Below is a small trained network, with its code and all its weights. Each question gives an input and a class and asks what happens when units are switched off, that is, made to give their printed mean instead of their output.

import numpy as np


def w(rows, s, z=0):
    codes = np.array(rows[::2]) - 128.0
    scale = np.full(codes.shape[1], s)
    scale[-1] = z or s
    return codes * scale


def f(y):
    return np.maximum(y, 0)


def log_softmax(a):
    a = a - a.max(-1, keepdims=True)
    return a - np.log(np.exp(a).sum(-1, keepdims=True))


def net(x, mask):
    res = np.array(x, float).reshape(1, 2) / 4 @ E
    y = f(res @ A[0][:, :-1].T + A[0][:, -1])
    res = res + np.where(mask, y, B[0][:, -1]) @ B[0][:, :-1]
    return log_softmax(res[-1] @ U[:, :-1].T + U[:, -1])


A, B = {}, {}
E = w([
[130,171,7,75,164,114,178,185,142,171],'x0',
[190,156,161,103,140,117,62,108,109,166],'x1',
],0.017)
A[0] = w([
[251,183,186,92,171,100,68,124,114,166,44],'n1',
[128,115,192,169,62,117,126,85,85,75,171],'n2',
[166,153,46,89,185,190,125,199,183,147,205],'n3',
[176,161,139,125,133,130,95,118,129,117,254],'n4',
[153,209,68,43,211,97,192,195,177,158,48],'n5',
[62,100,98,167,92,93,214,169,156,96,177],'n6',
[74,101,89,158,114,187,184,120,154,69,2],'n7',
[183,204,123,58,177,135,92,146,113,181,126],'n8',
],0.013,0.0096)
B[0] = w([
[162,59,88,126,176,214,76,92,36,86,203],'n1',
[180,56,140,187,187,80,128,141,185,21,252],'n2',
[152,96,86,175,246,111,136,193,163,84,246],'n3',
[112,164,16,75,221,129,219,249,183,54,195],'n4',
[186,68,209,248,217,103,69,97,119,85,252],'n5',
[96,141,51,56,193,200,114,222,99,68,233],'n6',
[183,34,150,82,119,235,44,43,35,170,182],'n7',
[118,123,75,108,171,214,156,155,74,49,201],'n8',
],0.012,0.021)
U = w([
[185,67,217,250,152,87,64,74,143,104,53],'0',
[141,89,141,113,142,205,81,96,41,108,68],'1',
[103,135,89,118,154,108,186,206,199,100,254],'2',
[87,201,41,63,31,13,30,6,210,198,2],'3',
[53,206,81,78,48,53,206,62,223,219,2],'4',
[188,199,76,51,22,43,121,84,206,231,2],'5',
[116,194,61,54,52,60,149,12,195,220,2],'6',
],0.015,0.0097)

Each question gives the input, the list of numbers given to net, and the class t.
The units are the neurons (one row each of A and B). Each row of codes is followed by its name. A weight is (code - 128) times the scale printed after its matrix; where a second scale follows, it is the last column's (A, B and U).
mask holds one flag per neuron, in row order. A switched-off neuron (its flag False) gives its mean, the last column of its row in B, instead of its output. The means were averaged over made-up inputs and are rounded, as every weight is.
A unit's drop is (log p(t) with every unit on - log p(t) with that unit switched off) / (log p(t) with every unit on - log p(t) with every unit switched off).
The circuit of an input: a set's keep is (log p(t) with only the set's units on - log p(t) with every unit switched off) / (log p(t) with every unit on - log p(t) with every unit switched off). Starting from all 8 units, units are removed one at a time, each time the one whose removal leaves the highest keep (on an exact tie, the one counted first), for as long as the keep stays at least 0.8.
circuit, biggest first: the units of the circuit, biggest drop first
top k neurons: the k neurons with the biggest drops, biggest first
drop of u: that unit's drop, to one decimal
input [6,-8], class 1: top 2 neurons	n6; n7
input [0,-2], class 2: top 3 neurons	n5; n1; n7
input [-6,-7], class 1: top neuron	n5
input [5,-7], class 1: top 3 neurons	n6; n7; n2
input [3,3], class 2: top 2 neurons	n7; n2
input [-2,3], class 2: top 2 neurons	n5; n7
input [7,7], class 0: top 3 neurons	n5; n6; n3
input [-2,1], class 2: top 2 neurons	n5; n7
input [5,-2], class 0: top 2 neurons	n5; n4
input [8,8], class 0: top 2 neurons	n5; n3
input [-3,-7], class 1: drop of n7	1.7
input [1,-5], class 1: drop of n2	0.0
input [7,5], class 0: drop of n5	3.7
input [1,3], class 2: circuit, biggest first	n7
